Here is a tiny trained network, its code and every weight. The questions are about switching its units off for an input and a class, where a switched-off unit gives its printed mean instead of its output.

import numpy as np


def w(rows, s, z=0):
    codes = np.array(rows[::2]) - 128.0
    scale = np.full(codes.shape[1], s)
    scale[-1] = z or s
    return codes * scale


def f(y):
    return np.maximum(y, 0)


def log_softmax(a):
    a = a - a.max(-1, keepdims=True)
    return a - np.log(np.exp(a).sum(-1, keepdims=True))


def net(x, mask):
    res = np.array(x, float).reshape(1, 8) / 4 @ E
    y = f(res @ A[0][:, :-1].T + A[0][:, -1])
    res = res + np.where(mask, y, B[0][:, -1]) @ B[0][:, :-1]
    return log_softmax(res[-1] @ U[:, :-1].T + U[:, -1])


A, B = {}, {}
E = w([
[148,186,184,173,189,107,88,145,94],'x0',
[9,114,155,146,146,119,97,70,180],'x1',
[126,129,127,126,128,131,129,130,127],'x2',
[132,163,96,176,92,232,92,76,104],'x3',
[129,128,130,126,128,128,128,126,129],'x4',
[127,127,130,127,129,130,128,131,128],'x5',
[128,126,128,128,128,125,126,127,126],'x6',
[130,129,125,127,130,128,128,127,131],'x7',
],0.014)
A[0] = w([
[105,43,30,54,24,153,189,120,186,254],'neuron 1',
[85,72,128,63,131,101,170,128,185,132],'neuron 2',
[217,102,142,65,145,49,219,247,95,219],'neuron 3',
[23,65,208,97,204,20,135,136,227,144],'neuron 4',
[20,144,125,226,95,218,23,1,162,75],'neuron 5',
[216,181,61,144,75,199,136,135,60,145],'neuron 6',
[159,230,248,211,249,106,38,147,59,184],'neuron 7',
[208,176,60,151,85,207,125,121,55,131],'neuron 8',
],0.0061,0.0054)
B[0] = w([
[121,90,109,119,70,192,158,8,134,235],'neuron 1',
[111,114,122,132,129,128,152,107,163,181],'neuron 2',
[184,160,76,73,144,121,162,126,132,243],'neuron 3',
[87,105,166,148,149,95,118,82,166,234],'neuron 4',
[196,169,68,66,160,111,167,146,129,225],'neuron 5',
[109,105,152,157,93,164,106,131,83,201],'neuron 6',
[141,168,141,145,174,75,87,185,109,248],'neuron 7',
[103,110,164,172,94,154,89,144,82,198],'neuron 8',
],0.013,0.014)
U = w([
[197,139,22,28,110,157,209,105,148,243],'0',
[201,222,58,80,199,74,131,207,116,245],'1',
[8,46,169,146,108,124,157,89,200,34],'2',
[53,133,254,178,188,55,65,142,161,55],'3',
[92,55,152,193,47,199,106,103,80,111],'4',
[120,147,225,252,108,148,63,217,77,5],'5',
],0.0073,0.0013)

Each question gives the input, the list of numbers given to net, and the class t.
The units are the neurons (one row each of A and B). Each row of codes is followed by its name. A weight is (code - 128) times the scale printed after its matrix; where a second scale follows, it is the last column's (A, B and U).
mask holds one flag per neuron, in row order. A switched-off neuron (its flag False) gives its mean, the last column of its row in B, instead of its output. The means were averaged over made-up inputs and are rounded, as every weight is.
A unit's drop is (log p(t) with every unit on - log p(t) with that unit switched off) / (log p(t) with every unit on - log p(t) with every unit switched off).
The circuit of an input: a set's keep is (log p(t) with only the set's units on - log p(t) with every unit switched off) / (log p(t) with every unit on - log p(t) with every unit switched off). Starting from all 8 units, units are removed one at a time, each time the one whose removal leaves the highest keep (on an exact tie, the one counted first), for as long as the keep stays at least 0.8.
circuit, biggest first: the units of the circuit, biggest drop first
most important unit: the unit with the biggest drop
k most important neurons: the k neurons with the biggest drops, biggest first
drop of u: that unit's drop, to one decimal
input [-8,8,-2,2,6,-4,-2,-6], class 0: most important neuron : neuron 5
input [2,8,0,7,3,-5,7,8], class 1: circuit, biggest first : neuron 5; neuron 1
input [2,6,-7,4,8,5,-5,4], class 1: circuit, biggest first : neuron 5; neuron 1
input [-6,-1,5,6,8,-5,5,3], class 4: 2 most important neurons : neuron 3; neuron 8
input [-3,1,-1,-4,-7,-2,7,-5], class 2: 2 most important neurons : neuron 5; neuron 4
input [5,1,-5,6,-7,0,1,1], class 1: 2 most important neurons : neuron 5; neuron 4
input [-3,2,4,0,8,-8,-8,-5], class 2: 2 most important neurons : neuron 3; neuron 5
input [-1,5,-7,8,4,1,-5,-3], class 0: 2 most important neurons : neuron 5; neuron 7
input [0,1,-6,-4,-6,1,-6,4], class 2: 3 most important neurons : neuron 5; neuron 7; neuron 4
input [8,7,-3,1,3,8,-6,-8], class 1: 2 most important neurons : neuron 5; neuron 8
input [7,-1,4,2,-7,-2,6,-7], class 5: 2 most important neurons : neuron 3; neuron 5
input [6,1,-8,7,-5,-4,0,5], class 1: 2 most important neurons : neuron 5; neuron 4
input [6,4,8,1,-1,8,-6,5], class 1: 3 most important neurons : neuron 5; neuron 8; neuron 6
input [0,-3,8,5,8,-6,4,-7], class 4: most important unit : neuron 7
input [8,-1,-2,2,5,-6,3,3], class 5: 3 most important neurons : neuron 3; neuron 5; neuron 4
input [-1,-7,6,8,7,7,-7,5], class 4: drop of neuron 7 : 0.1
input [2,5,-8,5,-2,-4,-3,-1], class 1: drop of neuron 4 : 0.0
input [-3,-4,3,2,-4,8,6,-2], class 4: drop of neuron 5 : 0.1
